Below are the code and all the weights of a small trained network. Each question names an input and a class and asks about switching units off, where a switched-off unit gives its printed mean instead of its output.

import numpy as np


def w(rows, s, z=0):
    codes = np.array(rows[::2]) - 128.0
    scale = np.full(codes.shape[1], s)
    scale[-1] = z or s
    return codes * scale


def f(y):
    return np.maximum(y, 0)


def log_softmax(a):
    a = a - a.max(-1, keepdims=True)
    return a - np.log(np.exp(a).sum(-1, keepdims=True))


def net(x, mask):
    res = np.array(x, float).reshape(1, 8) / 4 @ E
    y = f(res @ A[0][:, :-1].T + A[0][:, -1])
    res = res + np.where(mask, y, B[0][:, -1]) @ B[0][:, :-1]
    return log_softmax(res[-1] @ U[:, :-1].T + U[:, -1])


A, B = {}, {}
E = w([
[128,128,119,113,142,123,112,129,124,151,137,144],'x0',
[117,135,129,121,129,121,127,124,120,142,128,144],'x1',
[54,27,213,46,58,103,65,133,63,111,240,70],'x2',
[127,131,131,127,127,130,138,127,136,121,126,117],'x3',
[55,75,67,219,89,20,94,97,222,219,101,50],'x4',
[136,113,116,110,153,131,97,123,123,148,129,136],'x5',
[60,132,46,179,174,135,130,41,118,18,226,175],'x6',
[188,73,253,186,218,46,166,64,180,112,154,199],'x7',
],0.0069)
A[0] = w([
[96,135,54,158,148,143,108,116,131,79,195,151,59],'neuron 0',
[104,140,65,160,139,139,148,99,110,75,152,151,140],'neuron 1',
[81,170,45,111,102,235,105,207,69,120,120,81,49],'neuron 2',
[75,39,64,198,92,44,118,110,196,173,69,68,95],'neuron 3',
[170,134,194,101,92,138,130,193,133,197,58,99,39],'neuron 4',
[165,176,62,171,213,143,176,142,155,125,20,180,102],'neuron 5',
[204,243,52,181,171,138,157,123,173,159,87,148,91],'neuron 6',
[73,111,123,123,141,142,120,98,132,100,185,122,99],'neuron 7',
[108,137,64,131,146,132,130,101,127,68,174,156,16],'neuron 8',
[74,115,47,145,178,152,142,85,128,48,196,150,38],'neuron 9',
[157,142,197,79,134,158,135,158,106,123,65,125,51],'neuron 10',
[81,53,170,62,66,104,113,135,66,119,219,68,176],'neuron 11',
[118,68,171,62,97,113,108,128,108,126,188,58,66],'neuron 12',
[45,180,9,96,63,172,93,164,124,159,98,57,22],'neuron 13',
[141,164,134,60,121,218,147,147,67,66,110,153,50],'neuron 14',
[150,74,254,191,234,54,136,67,168,136,112,136,136],'neuron 15',
[171,185,39,138,126,118,142,136,133,134,57,142,56],'neuron 16',
[192,181,167,56,143,220,149,144,52,33,134,181,21],'neuron 17',
[68,125,52,180,68,82,110,126,167,182,115,58,5],'neuron 18',
[176,123,169,91,95,105,128,209,135,193,70,92,68],'neuron 19',
[155,129,174,93,138,122,137,207,153,174,85,133,90],'neuron 20',
],0.0073,0.0011)
B[0] = w([
[151,102,99,176,65,135,200,102,88,156,30,160,190],'neuron 0',
[163,77,64,149,106,161,199,74,108,170,38,128,185],'neuron 1',
[190,107,219,198,144,213,146,209,181,78,194,240,212],'neuron 2',
[68,224,11,41,201,111,106,46,184,217,157,45,249],'neuron 3',
[152,67,29,209,48,169,237,84,67,186,35,139,196],'neuron 4',
[115,173,181,73,98,11,53,231,18,29,119,75,228],'neuron 5',
[50,172,190,123,77,25,58,222,26,41,106,47,226],'neuron 6',
[127,71,116,119,116,150,121,114,98,108,46,110,181],'neuron 7',
[110,83,44,191,87,125,213,105,83,148,29,136,183],'neuron 8',
[114,17,37,232,85,149,179,103,33,189,29,131,216],'neuron 9',
[141,157,42,141,136,111,127,27,121,208,78,122,169],'neuron 10',
[51,125,223,108,47,40,18,188,67,40,110,64,237],'neuron 11',
[84,118,197,140,52,48,72,192,60,69,105,113,200],'neuron 12',
[216,87,235,231,190,220,168,252,243,101,221,251,222],'neuron 13',
[137,221,107,51,197,153,126,28,199,185,221,63,201],'neuron 14',
[201,134,210,160,215,228,181,220,220,84,227,253,255],'neuron 15',
[75,124,203,76,121,62,35,225,57,29,114,145,191],'neuron 16',
[79,229,68,24,197,148,84,24,228,246,214,18,232],'neuron 17',
[131,239,104,36,207,147,112,27,221,183,210,72,216],'neuron 18',
[147,47,43,195,49,181,198,59,61,160,28,147,198],'neuron 19',
[106,59,93,201,118,175,208,102,102,145,41,131,178],'neuron 20',
],0.0053,0.011)
U = w([
[54,135,234,85,40,21,13,215,13,18,123,48,156],'0',
[103,226,71,49,191,136,106,17,215,216,213,42,196],'1',
[154,27,35,230,34,171,220,71,31,172,23,151,9],'2',
[232,100,254,208,186,218,167,228,225,58,253,240,68],'3',
],0.0065,0.0013)

Each question gives the input, the list of numbers given to net, and the class t.
The units are the neurons (one row each of A and B). Each row of codes is followed by its name. A weight is (code - 128) times the scale printed after its matrix; where a second scale follows, it is the last column's (A, B and U).
mask holds one flag per neuron, in row order. A switched-off neuron (its flag False) gives its mean, the last column of its row in B, instead of its output. The means were averaged over made-up inputs and are rounded, as every weight is.
A unit's drop is (log p(t) with every unit on - log p(t) with that unit switched off) / (log p(t) with every unit on - log p(t) with every unit switched off).
most important unit: the unit with the biggest drop
k most important neurons: the k neurons with the biggest drops, biggest first
drop of u: that unit's drop, to one decimal
input [1,-1,-7,0,-4,0,-4,-5], class 0: 2 most important neurons => (neuron 6; neuron 5)
input [-5,0,-8,-4,-2,-8,7,2], class 0: 2 most important neurons => (neuron 5; neuron 6)
input [1,0,-1,1,-1,0,6,-8], class 3: most important neuron => (neuron 13)
input [0,-8,-8,8,0,7,7,8], class 0: 4 most important neurons => (neuron 5; neuron 6; neuron 13; neuron 2)
input [-3,-1,0,-5,1,5,-7,6], class 2: 3 most important neurons => (neuron 4; neuron 19; neuron 13)
input [5,-4,7,4,-8,-6,-7,5], class 1: 3 most important neurons => (neuron 17; neuron 14; neuron 10)
input [-8,8,0,-1,5,8,7,-6], class 2: 2 most important neurons => (neuron 9; neuron 15)
input [-1,-6,-2,4,-5,8,1,-6], class 3: 3 most important neurons => (neuron 2; neuron 13; neuron 3)
input [6,5,1,7,1,-5,-4,-5], class 3: 3 most important neurons => (neuron 13; neuron 2; neuron 9)
input [-6,5,-8,-7,7,7,-6,-8], class 0: 3 most important neurons => (neuron 6; neuron 16; neuron 5)
input [6,-8,0,-6,4,-5,5,1], class 2: 3 most important neurons => (neuron 17; neuron 9; neuron 14)
input [-7,7,-2,5,6,-8,-5,-4], class 1: 2 most important neurons => (neuron 18; neuron 3)
input [-7,-5,6,6,-6,1,-8,8], class 2: 4 most important neurons => (neuron 4; neuron 19; neuron 10; neuron 13)
input [-4,-6,4,-5,-5,4,4,3], class 1: most important unit => neuron 17
input [-5,-2,4,-1,-2,0,5,-6], class 3: drop of neuron 2 => 0.8
input [0,-4,5,4,3,3,-7,7], class 2: drop of neuron 20 => 0.2
input [-1,1,1,1,-5,5,3,3], class 1: drop of neuron 6 => 0.0
